Here is a tiny trained network, its code and every weight. The questions are about switching its units off for an input and a class, where a switched-off unit gives its printed mean instead of its output.

import numpy as np


def w(rows, s, z=0):
    codes = np.array(rows[::2]) - 128.0
    scale = np.full(codes.shape[1], s)
    scale[-1] = z or s
    return codes * scale


def f(y):
    return y / 2 * (1 + np.tanh(0.7978845608 * (y + 0.044715 * y**3)))


def log_softmax(a):
    a = a - a.max(-1, keepdims=True)
    return a - np.log(np.exp(a).sum(-1, keepdims=True))


def net(x, mask):
    res = np.array(x, float).reshape(1, 8) / 4 @ E
    y = f(res @ A[0][:, :-1].T + A[0][:, -1])
    res = res + np.where(mask, y, B[0][:, -1]) @ B[0][:, :-1]
    return log_softmax(res[-1] @ U[:, :-1].T + U[:, -1])


A, B = {}, {}
E = w([
[123,195,156,93,108,112,137,158],'x0',
[188,57,159,174,163,176,135,168],'x1',
[105,147,117,52,104,198,136,146],'x2',
[105,53,149,112,50,56,114,111],'x3',
[105,82,168,105,88,80,129,129],'x4',
[56,135,181,96,132,131,91,63],'x5',
[150,26,102,137,203,105,64,109],'x6',
[127,122,73,244,82,159,136,111],'x7',
],0.011)
A[0] = w([
[135,79,152,55,69,74,69,89,227],'neuron 1',
[98,172,87,172,23,154,230,70,227],'neuron 2',
[154,168,132,101,175,192,112,163,2],'neuron 3',
[17,96,158,78,62,81,58,115,211],'neuron 4',
[197,67,89,166,98,203,124,92,112],'neuron 5',
[143,149,188,91,158,111,168,114,23],'neuron 6',
[229,115,122,144,98,56,141,173,164],'neuron 7',
[204,65,118,117,90,138,238,145,178],'neuron 8',
[69,222,115,119,1,207,140,123,161],'neuron 9',
[172,178,120,55,129,180,114,127,66],'neuron 10',
[64,108,74,170,234,151,158,3,234],'neuron 11',
],0.0096,0.0039)
B[0] = w([
[97,101,135,164,91,117,153,82,220],'neuron 1',
[129,157,120,141,72,30,155,189,234],'neuron 2',
[87,155,145,40,177,175,141,127,167],'neuron 3',
[92,115,134,150,73,152,95,9,243],'neuron 4',
[163,85,55,190,184,69,91,143,195],'neuron 5',
[157,107,149,118,206,111,85,136,154],'neuron 6',
[167,109,89,171,162,160,131,171,183],'neuron 7',
[174,129,116,177,153,92,154,223,184],'neuron 8',
[146,121,125,99,52,77,189,98,252],'neuron 9',
[140,168,73,92,112,149,145,140,174],'neuron 10',
[222,99,99,149,169,103,127,182,215],'neuron 11',
],0.011,0.014)
U = w([
[36,94,175,195,66,91,92,61,170],'0',
[124,163,79,151,131,115,158,181,67],'1',
[103,87,205,146,206,177,81,134,36],'2',
[66,160,78,110,136,180,105,78,3],'3',
[157,46,54,254,197,98,50,156,252],'4',
],0.01,0.0053)

Each question gives the input, the list of numbers given to net, and the class t.
The units are the neurons (one row each of A and B). Each row of codes is followed by its name. A weight is (code - 128) times the scale printed after its matrix; where a second scale follows, it is the last column's (A, B and U).
mask holds one flag per neuron, in row order. A switched-off neuron (its flag False) gives its mean, the last column of its row in B, instead of its output. The means were averaged over made-up inputs and are rounded, as every weight is.
A unit's drop is (log p(t) with every unit on - log p(t) with that unit switched off) / (log p(t) with every unit on - log p(t) with every unit switched off).
The circuit of an input: a set's keep is (log p(t) with only the set's units on - log p(t) with every unit switched off) / (log p(t) with every unit on - log p(t) with every unit switched off). Starting from all 11 units, units are removed one at a time, each time the one whose removal leaves the highest keep (on an exact tie, the one counted first), for as long as the keep stays at least 0.8.
circuit, biggest first: the units of the circuit, biggest drop first
most important unit: the unit with the biggest drop
k most important neurons: the k neurons with the biggest drops, biggest first
drop of u: that unit's drop, to one decimal
input [-5,-8,4,-7,-1,-6,0,-7], class 3: circuit, biggest first : [neuron 2; neuron 3]
input [1,-3,8,-4,1,-6,6,0], class 3: 2 most important neurons : [neuron 2; neuron 11]
input [2,-3,-3,3,2,3,7,4], class 0: circuit, biggest first : [neuron 4]
input [5,-3,-3,-1,3,-2,2,-8], class 0: 2 most important neurons : [neuron 11; neuron 1]
input [-7,-7,0,2,-7,-4,-2,-2], class 1: circuit, biggest first : [neuron 5; neuron 4]
input [8,0,-1,-7,6,6,-3,-5], class 3: 2 most important neurons : [neuron 10; neuron 2]
input [-1,2,4,-4,4,5,-8,-7], class 3: 2 most important neurons : [neuron 10; neuron 3]
input [-4,4,6,2,-6,-6,-1,-7], class 1: 2 most important neurons : [neuron 3; neuron 10]
input [5,-7,8,4,-2,-2,-7,3], class 0: 2 most important neurons : [neuron 4; neuron 9]
input [0,-4,4,1,-7,2,1,-2], class 3: 2 most important neurons : [neuron 2; neuron 8]
input [5,5,-1,-5,-8,1,-3,-5], class 3: drop of neuron 10 : 0.2
input [1,6,3,3,-2,0,5,-7], class 2: drop of neuron 1 : 0.0
input [8,-1,3,-7,3,-7,3,-8], class 3: drop of neuron 5 : 0.1
input [8,6,0,5,1,1,8,-2], class 0: most important unit : neuron 11
